Here is a tiny trained network, its code and every weight. The questions are about switching its units off for an input and a class, where a switched-off unit gives its printed mean instead of its output.

import numpy as np


def w(rows, s, z=0):
    codes = np.array(rows[::2]) - 128.0
    scale = np.full(codes.shape[1], s)
    scale[-1] = z or s
    return codes * scale


def f(y):
    return np.maximum(y, 0)


def log_softmax(a):
    a = a - a.max(-1, keepdims=True)
    return a - np.log(np.exp(a).sum(-1, keepdims=True))


def net(x, mask):
    res = np.array(x, float).reshape(1, 6) / 4 @ E
    y = f(res @ A[0][:, :-1].T + A[0][:, -1])
    res = res + np.where(mask, y, B[0][:, -1]) @ B[0][:, :-1]
    return log_softmax(res[-1] @ U[:, :-1].T + U[:, -1])


A, B = {}, {}
E = w([
[89,212,44,98,59,218,146,107,114,127,75],'x0',
[100,139,120,161,154,153,107,131,121,97,172],'x1',
[133,127,112,118,126,110,119,140,129,138,113],'x2',
[170,179,193,98,143,197,16,109,119,207,140],'x3',
[152,199,164,168,67,123,167,221,9,124,125],'x4',
[174,195,105,35,132,103,158,135,129,109,192],'x5',
],0.011)
A[0] = w([
[178,154,178,126,141,130,18,90,77,132,108,54],'neuron 0',
[117,159,63,95,108,225,143,67,177,111,70,250],'neuron 1',
[189,33,230,147,239,2,98,97,101,126,179,50],'neuron 2',
[210,165,183,189,99,120,115,186,62,108,106,55],'neuron 3',
[169,83,53,186,99,63,232,109,160,62,129,213],'neuron 4',
[190,161,185,55,156,207,44,106,140,235,123,3],'neuron 5',
[103,92,190,210,165,124,88,166,149,129,35,124],'neuron 6',
[153,79,104,89,177,129,79,33,216,105,129,31],'neuron 7',
[98,86,74,197,117,181,82,98,53,149,25,159],'neuron 8',
[214,201,56,6,155,96,126,144,111,89,226,121],'neuron 9',
[162,178,218,125,150,200,13,131,113,188,124,7],'neuron 10',
[178,185,160,165,83,144,166,223,56,120,133,72],'neuron 11',
],0.0071,0.00079)
B[0] = w([
[168,130,132,146,157,124,186,145,159,65,92,189],'neuron 0',
[78,188,110,118,38,171,86,109,113,153,154,203],'neuron 1',
[45,216,88,99,133,100,60,47,69,226,53,251],'neuron 2',
[108,92,124,169,68,113,113,182,184,160,178,208],'neuron 3',
[120,128,126,182,138,94,220,102,140,85,52,216],'neuron 4',
[71,99,72,171,209,108,171,141,147,88,70,224],'neuron 5',
[202,94,210,107,206,157,109,46,149,178,134,192],'neuron 6',
[127,41,103,196,58,87,114,192,254,221,211,207],'neuron 7',
[185,122,203,100,175,167,159,36,113,170,144,198],'neuron 8',
[204,86,185,83,207,219,204,99,68,146,173,209],'neuron 9',
[116,154,65,176,155,76,162,104,179,83,111,224],'neuron 10',
[170,137,104,84,79,83,80,238,120,146,205,224],'neuron 11',
],0.0083,0.014)
U = w([
[131,67,96,157,59,91,108,197,189,150,193,92],'0',
[100,119,75,175,164,89,190,145,138,2,53,78],'1',
[66,233,85,70,92,127,97,85,87,155,106,248],'2',
[203,89,211,79,175,171,158,76,128,124,148,87],'3',
],0.01,0.0012)

Each question gives the input, the list of numbers given to net, and the class t.
The units are the neurons (one row each of A and B). Each row of codes is followed by its name. A weight is (code - 128) times the scale printed after its matrix; where a second scale follows, it is the last column's (A, B and U).
mask holds one flag per neuron, in row order. A switched-off neuron (its flag False) gives its mean, the last column of its row in B, instead of its output. The means were averaged over made-up inputs and are rounded, as every weight is.
A unit's drop is (log p(t) with every unit on - log p(t) with that unit switched off) / (log p(t) with every unit on - log p(t) with every unit switched off).
The circuit of an input: a set's keep is (log p(t) with only the set's units on - log p(t) with every unit switched off) / (log p(t) with every unit on - log p(t) with every unit switched off). Starting from all 12 units, units are removed one at a time, each time the one whose removal leaves the highest keep (on an exact tie, the one counted first), for as long as the keep stays at least 0.8.
circuit, biggest first: the units of the circuit, biggest drop first
unit that matters most: the unit with the biggest drop
k most important neurons: the k neurons with the biggest drops, biggest first
drop of u: that unit's drop, to one decimal
input [3,7,3,5,7,-6], class 0: circuit, biggest first	(neuron 3)
input [1,3,2,7,-6,-3], class 1: 3 most important neurons	(neuron 5; neuron 10; neuron 11)
input [8,-7,8,-7,-2,-7], class 2: 2 most important neurons	(neuron 1; neuron 5)
input [-3,-5,-1,3,0,2], class 1: 2 most important neurons	(neuron 1; neuron 5)
input [-4,-1,2,0,2,4], class 2: 2 most important neurons	(neuron 2; neuron 6)
input [-1,-3,-2,-6,2,-7], class 3: circuit, biggest first	(neuron 6; neuron 8)
input [-5,3,5,0,-1,5], class 2: 4 most important neurons	(neuron 2; neuron 6; neuron 8; neuron 0)
input [0,1,-8,-7,-4,-8], class 3: 3 most important neurons	(neuron 6; neuron 8; neuron 5)
input [7,-5,-5,0,0,-8], class 3: 3 most important neurons	(neuron 8; neuron 2; neuron 6)
input [1,8,5,-5,-5,5], class 0: 4 most important neurons	(neuron 7; neuron 5; neuron 8; neuron 10)
input [-3,2,0,-2,-3,5], class 3: 2 most important neurons	(neuron 9; neuron 11)
input [-8,4,8,-2,6,-7], class 2: 2 most important neurons	(neuron 2; neuron 7)
input [4,2,-5,-1,-3,6], class 3: 2 most important neurons	(neuron 9; neuron 2)
input [4,2,-1,-2,4,-7], class 3: circuit, biggest first	(neuron 8)
input [4,-6,8,6,6,-2], class 0: 2 most important neurons	(neuron 11; neuron 3)
input [2,6,-8,3,0,-2], class 1: 2 most important neurons	(neuron 2; neuron 9)
input [1,1,-3,-6,-7,-6], class 0: 3 most important neurons	(neuron 7; neuron 9; neuron 5)
input [-1,2,3,7,-3,-5], class 1: drop of neuron 5	0.4
input [-7,0,8,-7,8,-6], class 0: drop of neuron 5	0.2
input [-3,-4,3,1,0,3], class 2: unit that matters most	neuron 6
input [0,1,7,-7,-7,4], class 0: drop of neuron 2	0.1
input [2,-6,-1,8,3,3], class 1: drop of neuron 0	0.0
